Below are the code and all the weights of a small trained network. Each question names an input and a target symbol and asks about switching units off, where a switched-off unit gives its printed mean instead of its output.

import numpy as np


def w(rows, s, z=0):
    codes = np.array(rows[::2]) - 128.0
    scale = np.full(codes.shape[1], s)
    scale[-1] = z or s
    return codes * scale


def f(y):
    return np.maximum(y, 0)


def softmax(a):
    e = np.exp(a - a.max(-1, keepdims=True))
    return e / e.sum(-1, keepdims=True)


def log_softmax(a):
    a = a - a.max(-1, keepdims=True)
    return a - np.log(np.exp(a).sum(-1, keepdims=True))


def net(x, mask):
    ids = ['αβγδεζηθλμστφψω'.index(c) for c in x.split()]
    T = len(ids)
    res = E[ids] + P[:T]
    u = 0
    for l in range(2):
        q, k, v = (res @ M[l].T for M in (Q, K, V))
        z = softmax(np.where(np.tri(T) > 0, q @ k.T / 2**0.5, -1e9)) @ v
        res = res + np.where(mask[u], z, O[l][:, -1]) @ O[l][:, :-1]
        u += 1
        y = f(res @ A[l][:, :-1].T + A[l][:, -1])
        res = res + np.where(mask[u : u + 16], y, B[l][:, -1]) @ B[l][:, :-1]
        u += 16
    return log_softmax(res[-1] @ U[:, :-1].T + U[:, -1])


Q, K, V, O, A, B = {}, {}, {}, {}, {}, {}
E = w([
[147,120,90,76,143],'α',
[161,101,132,114,138],'β',
[125,80,165,249,58],'γ',
[145,119,164,157,129],'δ',
[112,121,104,89,165],'ε',
[126,21,139,159,42],'ζ',
[139,16,87,109,84],'η',
[164,154,146,109,140],'θ',
[155,140,116,92,152],'λ',
[131,28,61,102,161],'μ',
[97,126,158,149,78],'σ',
[127,156,171,139,143],'τ',
[90,131,123,125,104],'φ',
[125,143,142,105,176],'ψ',
[110,153,198,175,121],'ω',
],0.013)
P = w([
[109,118,137,107,121],'0',
[172,141,88,173,89],'1',
[200,96,176,137,191],'2',
[48,101,149,73,113],'3',
[210,114,85,189,98],'4',
[190,43,254,106,165],'5',
],0.014)
Q[0] = w([
[181,67,210,132,140],'0.h1',
[195,156,8,192,1],'0.h1',
],0.011)
K[0] = w([
[2,64,143,72,104],'0.h1',
[163,39,78,188,134],'0.h1',
],0.011)
V[0] = w([
[163,14,28,96,74],'0.h1',
[229,253,236,209,23],'0.h1',
],0.006)
O[0] = w([
[128,47,26,132,195,253],'0.h1',
[229,160,140,1,36,66],'0.h1',
],0.007,0.0018)
A[0] = w([
[149,77,200,158,118,153],'0.n1',
[159,46,195,204,122,143],'0.n2',
[154,250,162,183,91,187],'0.n3',
[73,173,129,12,133,156],'0.n4',
[62,91,86,73,5,106],'0.n5',
[91,129,194,158,185,235],'0.n6',
[94,82,169,85,117,207],'0.n7',
[121,48,95,107,53,112],'0.n8',
[88,100,110,233,192,115],'0.n9',
[91,58,94,166,91,153],'0.n10',
[161,136,158,64,204,81],'0.n11',
[134,164,34,73,95,224],'0.n12',
[184,146,139,198,69,74],'0.n13',
[138,177,49,119,125,254],'0.n14',
[161,94,106,1,174,94],'0.n15',
[67,158,133,151,85,184],'0.n16',
],0.0074,0.0046)
B[0] = w([
[122,44,98,93,108,224],'0.n1',
[148,48,47,88,94,254],'0.n2',
[155,127,242,109,110,181],'0.n3',
[48,122,167,85,175,160],'0.n4',
[87,173,146,254,84,165],'0.n5',
[45,120,112,105,163,247],'0.n6',
[43,98,148,119,102,216],'0.n7',
[148,172,122,255,61,182],'0.n8',
[107,127,63,164,146,206],'0.n9',
[93,110,106,207,103,198],'0.n10',
[87,163,125,133,76,160],'0.n11',
[165,145,95,134,206,185],'0.n12',
[186,137,136,71,88,163],'0.n13',
[124,127,111,98,246,189],'0.n14',
[145,60,151,118,57,162],'0.n15',
[54,132,155,185,112,158],'0.n16',
],0.0081,0.0066)
Q[1] = w([
[79,2,195,53,177],'1.h1',
[174,67,71,119,133],'1.h1',
],0.0056)
K[1] = w([
[1,186,164,128,128],'1.h1',
[108,85,117,135,109],'1.h1',
],0.0094)
V[1] = w([
[125,68,125,218,1],'1.h1',
[55,170,179,159,125],'1.h1',
],0.0081)
O[1] = w([
[104,253,50,101,62,254],'1.h1',
[202,184,158,192,115,210],'1.h1',
],0.011,0.0092)
A[1] = w([
[212,147,156,216,143,254],'1.n1',
[77,86,139,30,185,161],'1.n2',
[181,151,105,80,163,80],'1.n3',
[128,47,142,100,195,104],'1.n4',
[148,129,123,192,142,211],'1.n5',
[254,172,188,100,61,166],'1.n6',
[175,52,194,205,209,124],'1.n7',
[176,179,156,84,222,92],'1.n8',
[122,24,175,14,79,154],'1.n9',
[186,79,223,103,102,244],'1.n10',
[156,189,235,134,86,74],'1.n11',
[88,67,103,153,250,150],'1.n12',
[169,93,67,121,73,196],'1.n13',
[55,160,57,138,56,35],'1.n14',
[61,43,167,165,141,107],'1.n15',
[26,167,115,175,89,100],'1.n16',
],0.0084,0.0064)
B[1] = w([
[115,182,97,254,133,186],'1.n1',
[78,80,37,82,78,154],'1.n2',
[159,161,172,71,87,142],'1.n3',
[195,105,100,105,110,167],'1.n4',
[122,148,87,178,141,171],'1.n5',
[93,62,151,178,44,190],'1.n6',
[194,193,145,130,120,191],'1.n7',
[224,157,217,108,165,139],'1.n8',
[35,156,174,48,174,178],'1.n9',
[72,115,194,143,211,201],'1.n10',
[145,15,92,98,81,168],'1.n11',
[170,75,59,134,91,180],'1.n12',
[73,170,166,79,142,216],'1.n13',
[170,126,170,132,161,255],'1.n14',
[199,150,138,73,125,176],'1.n15',
[164,89,149,90,169,229],'1.n16',
],0.0091,0.017)
U = w([
[162,80,85,83,56,3],'α',
[76,75,84,68,77,119],'β',
[148,144,133,63,37,129],'γ',
[1,132,163,62,133,149],'δ',
[191,124,79,159,98,61],'ε',
[168,202,144,92,120,84],'ζ',
[76,175,88,122,216,189],'η',
[145,124,197,56,190,11],'θ',
[176,91,138,68,151,103],'λ',
[68,80,64,176,187,129],'μ',
[142,152,105,165,54,199],'σ',
[122,146,209,158,162,156],'τ',
[82,161,95,224,150,149],'φ',
[205,155,159,161,164,123],'ψ',
[93,61,130,165,99,209],'ω',
],0.009,0.0062)

Each question gives the input, a string of symbols that net reads in full, and the target symbol t.
The units are the heads (2 rows each of Q, K, V and O) and the neurons (one row each of A and B). Each row of codes is followed by its name. A weight is (code - 128) times the scale printed after its matrix; where a second scale follows, it is the last column's (O, A, B and U).
mask holds one flag per unit, layer by layer, with each layer's heads first. A switched-off unit (its flag False) gives its mean, the last column of its rows in O or B, instead of its output. The means were averaged over made-up inputs and are rounded, as every weight is.
A unit's drop is (log p(t) with every unit on - log p(t) with that unit switched off) / (log p(t) with every unit on - log p(t) with every unit switched off).
The circuit of an input: a set's keep is (log p(t) with only the set's units on - log p(t) with every unit switched off) / (log p(t) with every unit on - log p(t) with every unit switched off). Starting from the 12 units with the biggest drops (on a tie, the unit counted first), units are removed one at a time, each time the one whose removal leaves the highest keep (on an exact tie, the one counted first), for as long as the keep stays at least 0.8.
circuit, biggest first: the units of the circuit, biggest drop first
unit that matters most: the unit with the biggest drop
top k neurons: the k neurons with the biggest drops, biggest first
k most important neurons of layer l: the k neurons of layer l with the biggest drops, biggest first
input τ ε η δ θ, target η: circuit, biggest first : [0.h1; 1.h1; 1.n6; 1.n11]
input γ θ φ θ β δ, target θ: top 3 neurons : [1.n9; 1.n10; 0.n1]
input σ θ λ β φ ω, target β: top 3 neurons : [0.n6; 0.n1; 0.n2]
input τ δ ω ε μ β, target ε: unit that matters most : 0.h1
input η ε δ, target η: circuit, biggest first : [1.h1; 0.h1; 0.n10; 1.n6]
input ε φ τ θ δ τ, target θ: circuit, biggest first : [1.h1; 1.n9; 0.n8]
input τ δ δ τ, target τ: circuit, biggest first : [1.h1; 0.n2; 0.h1]
input ω δ δ, target ω: top 3 neurons : [1.n6; 1.n11; 0.n14]
input τ θ ω ψ μ τ, target ψ: 2 most important neurons of layer 0 : [0.n4; 0.n16]
input ω δ φ ζ ψ δ, target ζ: top 2 neurons : [0.n5; 1.n14]
input τ δ δ ε β, target β: 2 most important neurons of layer 0 : [0.n14; 0.n12]
input ε τ ψ μ δ τ, target μ: 2 most important neurons of layer 0 : [0.n5; 0.n7]
input γ ε λ α β θ, target α: top 2 neurons : [0.n6; 1.n12]
input β λ σ, target β: top neuron : [1.n2]
input δ δ δ δ τ λ, target δ: top 2 neurons : [0.n8; 0.n1]
input δ τ ψ η λ, target η: 2 most important neurons of layer 0 : [0.n8; 0.n14]
input ψ ζ δ, target ψ: 2 most important neurons of layer 1 : [1.n7; 1.n1]
input η ψ λ, target η: 2 most important neurons of layer 0 : [0.n10; 0.n9]
input θ τ ω τ θ, target θ: 3 most important neurons of layer 1 : [1.n8; 1.n9; 1.n10]
input ω α ε, target ω: 3 most important neurons of layer 0 : [0.n2; 0.n15; 0.n14]
input λ ζ τ δ σ δ, target δ: top neuron : [0.n1]
input τ ω τ, target τ: 2 most important neurons of layer 0 : [0.n8; 0.n10]
input ω δ γ λ η, target η: top 2 neurons : [0.n8; 1.n13]
input δ ψ σ δ δ η, target δ: 2 most important neurons of layer 1 : [1.n9; 1.n13]
